Below is a small trained network, with its code and all its weights. Each question gives an input and a class and asks what happens when units are switched off, that is, made to give their printed mean instead of their output.

import numpy as np


def w(rows, s, z=0):
    codes = np.array(rows[::2]) - 128.0
    scale = np.full(codes.shape[1], s)
    scale[-1] = z or s
    return codes * scale


def f(y):
    return np.maximum(y, 0)


def log_softmax(a):
    a = a - a.max(-1, keepdims=True)
    return a - np.log(np.exp(a).sum(-1, keepdims=True))


def net(x, mask):
    res = np.array(x, float).reshape(1, 7) / 4 @ E
    y = f(res @ A[0][:, :-1].T + A[0][:, -1])
    res = res + np.where(mask, y, B[0][:, -1]) @ B[0][:, :-1]
    return log_softmax(res[-1] @ U[:, :-1].T + U[:, -1])


A, B = {}, {}
E = w([
[129,125,129,126,131,127,137,129,131,125,128],'x0',
[213,91,107,2,48,51,142,45,146,97,19],'x1',
[80,108,54,77,139,237,180,25,48,79,172],'x2',
[148,233,136,112,212,187,46,41,251,84,115],'x3',
[56,45,47,196,165,23,69,76,157,86,123],'x4',
[240,139,50,157,178,77,195,69,140,243,194],'x5',
[125,131,123,128,126,130,132,131,129,130,126],'x6',
],0.0064)
A[0] = w([
[171,194,184,86,101,191,174,144,95,156,106,49],'neuron 1',
[187,106,127,55,93,93,131,94,137,94,43,76],'neuron 2',
[104,40,124,142,48,78,193,204,23,145,139,14],'neuron 3',
[151,226,137,136,180,170,66,59,229,80,115,48],'neuron 4',
[166,108,136,44,70,82,134,77,137,109,42,64],'neuron 5',
[195,206,200,58,98,196,203,159,104,164,125,106],'neuron 6',
[56,59,53,185,179,45,103,92,164,76,109,76],'neuron 7',
[145,203,121,108,199,174,67,57,237,74,102,59],'neuron 8',
[76,104,167,113,109,150,91,153,121,76,96,18],'neuron 9',
[188,191,168,86,97,170,172,153,91,131,121,60],'neuron 10',
[114,29,114,149,51,96,196,183,30,138,143,3],'neuron 11',
[79,65,72,172,153,52,109,85,147,99,121,35],'neuron 12',
[60,91,164,102,65,135,121,175,95,83,99,59],'neuron 13',
[94,108,72,89,127,207,173,44,71,83,175,9],'neuron 14',
[132,210,134,109,188,158,78,64,219,89,119,46],'neuron 15',
[164,144,181,182,111,30,102,203,189,164,92,83],'neuron 16',
[49,169,171,247,213,192,115,203,125,158,248,52],'neuron 17',
[87,54,84,175,155,58,82,88,123,94,125,56],'neuron 18',
[84,55,71,175,148,53,88,72,143,87,94,57],'neuron 19',
[187,113,112,57,116,77,157,83,148,132,87,61],'neuron 20',
[183,182,189,80,96,196,170,162,109,169,120,59],'neuron 21',
[171,96,120,38,72,87,140,76,151,110,33,70],'neuron 22',
[225,127,35,147,172,93,178,87,142,229,196,20],'neuron 23',
[119,47,125,149,38,88,176,185,37,155,128,45],'neuron 24',
[73,113,60,84,131,200,175,44,65,89,167,81],'neuron 25',
[46,127,181,111,102,154,95,164,118,51,55,19],'neuron 26',
[59,119,164,103,95,157,76,169,116,48,83,55],'neuron 27',
[140,143,170,158,130,74,102,184,176,168,79,10],'neuron 28',
[180,116,121,54,68,89,128,74,142,91,63,63],'neuron 29',
[170,153,208,171,104,37,79,221,218,181,77,99],'neuron 30',
[54,126,175,102,109,172,48,158,133,49,64,60],'neuron 31',
[237,134,56,153,196,82,182,70,126,254,194,66],'neuron 32',
],0.0063,0.0028)
B[0] = w([
[111,67,178,116,108,163,46,139,217,154,193,176],'neuron 1',
[56,192,68,223,165,152,137,204,79,111,200,193],'neuron 2',
[90,150,126,72,179,38,176,134,128,228,60,206],'neuron 3',
[72,146,147,74,157,28,205,151,101,231,54,222],'neuron 4',
[73,183,57,225,160,149,142,216,72,115,204,198],'neuron 5',
[83,63,178,113,84,181,27,155,218,162,198,201],'neuron 6',
[117,86,200,94,80,192,51,164,223,178,209,210],'neuron 7',
[91,145,137,62,153,37,185,154,102,243,59,225],'neuron 8',
[178,165,153,164,68,102,150,81,143,86,125,164],'neuron 9',
[100,83,181,109,90,179,55,142,215,167,189,171],'neuron 10',
[87,160,123,70,158,55,176,143,110,206,61,199],'neuron 11',
[108,93,198,108,89,192,65,161,205,173,189,186],'neuron 12',
[185,171,178,140,56,64,188,83,136,97,96,174],'neuron 13',
[211,46,68,82,207,204,88,70,91,69,49,184],'neuron 14',
[81,149,140,52,160,24,203,147,109,232,73,210],'neuron 15',
[196,46,58,70,202,218,88,61,94,56,71,207],'neuron 16',
[33,208,11,253,186,148,170,227,19,75,210,254],'neuron 17',
[107,88,194,111,96,183,66,162,204,185,202,188],'neuron 18',
[91,89,184,106,97,204,38,171,211,169,212,194],'neuron 19',
[93,169,77,186,134,147,137,161,69,86,175,184],'neuron 20',
[101,80,174,118,111,184,43,153,211,162,185,181],'neuron 21',
[54,175,69,211,170,160,145,210,70,111,200,205],'neuron 22',
[214,195,208,179,17,69,170,51,165,54,104,212],'neuron 23',
[82,158,155,51,180,58,196,135,125,226,72,200],'neuron 24',
[203,18,69,70,216,200,90,67,74,50,48,196],'neuron 25',
[199,176,177,167,58,77,170,69,152,66,127,186],'neuron 26',
[209,192,173,163,49,88,170,67,146,75,117,187],'neuron 27',
[170,81,93,91,181,190,107,92,82,77,97,173],'neuron 28',
[62,175,54,201,166,143,143,200,66,105,203,194],'neuron 29',
[200,24,40,73,222,224,100,43,60,37,50,227],'neuron 30',
[193,176,170,162,34,72,175,59,148,90,112,200],'neuron 31',
[216,208,207,172,3,69,176,44,162,28,102,230],'neuron 32',
],0.0051,0.01)
U = w([
[71,184,67,250,170,147,151,204,62,95,202,24],'0',
[97,143,141,40,161,48,185,143,121,254,59,2],'1',
[195,178,181,178,15,90,164,69,158,47,119,204],'2',
[108,66,179,98,95,188,33,161,220,177,207,219],'3',
[186,34,72,72,214,194,104,79,83,45,64,180],'4',
],0.009,0.00042)

Each question gives the input, the list of numbers given to net, and the class t.
The units are the neurons (one row each of A and B). Each row of codes is followed by its name. A weight is (code - 128) times the scale printed after its matrix; where a second scale follows, it is the last column's (A, B and U).
mask holds one flag per neuron, in row order. A switched-off neuron (its flag False) gives its mean, the last column of its row in B, instead of its output. The means were averaged over made-up inputs and are rounded, as every weight is.
A unit's drop is (log p(t) with every unit on - log p(t) with that unit switched off) / (log p(t) with every unit on - log p(t) with every unit switched off).
The circuit of an input: a set's keep is (log p(t) with only the set's units on - log p(t) with every unit switched off) / (log p(t) with every unit on - log p(t) with every unit switched off). Starting from the 12 units with the biggest drops (on a tie, the unit counted first), units are removed one at a time, each time the one whose removal leaves the highest keep (on an exact tie, the one counted first), for as long as the keep stays at least 0.8.
circuit, biggest first: the units of the circuit, biggest drop first
unit that matters most: the unit with the biggest drop
top k neurons: the k neurons with the biggest drops, biggest first
drop of u: that unit's drop, to one decimal
input [4,8,5,-4,4,7,4], class 0: unit that matters most -> neuron 22
input [0,8,3,-1,3,-8,1], class 0: top 2 neurons -> [neuron 22; neuron 5]
input [-7,-4,5,6,5,-5,-5], class 1: circuit, biggest first -> [neuron 8; neuron 4]
input [7,-6,7,-5,6,7,-4], class 2: circuit, biggest first -> [neuron 32; neuron 23]
input [-3,-3,-6,-3,-5,-4,6], class 4: circuit, biggest first -> [neuron 30; neuron 16]
input [-8,7,5,1,-4,-7,7], class 0: top 2 neurons -> [neuron 22; neuron 5]
input [-1,6,-7,-3,4,3,4], class 4: top 4 neurons -> [neuron 30; neuron 16; neuron 17; neuron 28]
input [-6,-4,-2,8,8,-1,-1], class 1: top 3 neurons -> [neuron 4; neuron 8; neuron 15]
input [-2,-6,-8,-2,6,8,5], class 2: top 2 neurons -> [neuron 32; neuron 23]
input [-1,-6,7,2,7,6,5], class 3: circuit, biggest first -> [neuron 7; neuron 12]
input [4,4,1,1,3,4,-4], class 0: circuit, biggest first -> [neuron 22; neuron 20]
input [-2,-6,1,-7,4,1,4], class 1: top 3 neurons -> [neuron 3; neuron 24; neuron 11]
input [3,-5,-1,-5,-7,-4,8], class 3: top 4 neurons -> [neuron 6; neuron 21; neuron 1; neuron 10]
input [-3,-3,-7,-8,-2,-1,-2], class 1: circuit, biggest first -> [neuron 3]
input [3,-5,-8,-5,7,7,-8], class 4: circuit, biggest first -> [neuron 30; neuron 16]
input [-3,-7,-7,-8,1,-4,-7], class 1: top 2 neurons -> [neuron 3; neuron 24]
input [3,8,-5,3,3,-8,1], class 0: top 4 neurons -> [neuron 22; neuron 5; neuron 2; neuron 29]
input [5,2,6,5,-1,-6,-4], class 2: top 4 neurons -> [neuron 31; neuron 30; neuron 27; neuron 26]
input [0,-1,2,7,-5,-6,4], class 1: top 4 neurons -> [neuron 8; neuron 4; neuron 15; neuron 32]
input [7,-3,5,6,-5,-7,-8], class 2: circuit, biggest first -> [neuron 31]
input [-6,-1,8,-8,8,-3,3], class 1: drop of neuron 3 -> 0.8
input [-6,4,-1,-1,-8,-6,4], class 3: top 2 neurons -> [neuron 6; neuron 21]
input [-4,-2,6,3,-2,-6,-5], class 2: drop of neuron 23 -> -0.1
input [2,1,-6,0,-2,-5,-5], class 4: drop of neuron 30 -> 0.9
input [8,3,-3,-2,-6,7,-2], class 2: top 2 neurons -> [neuron 32; neuron 23]
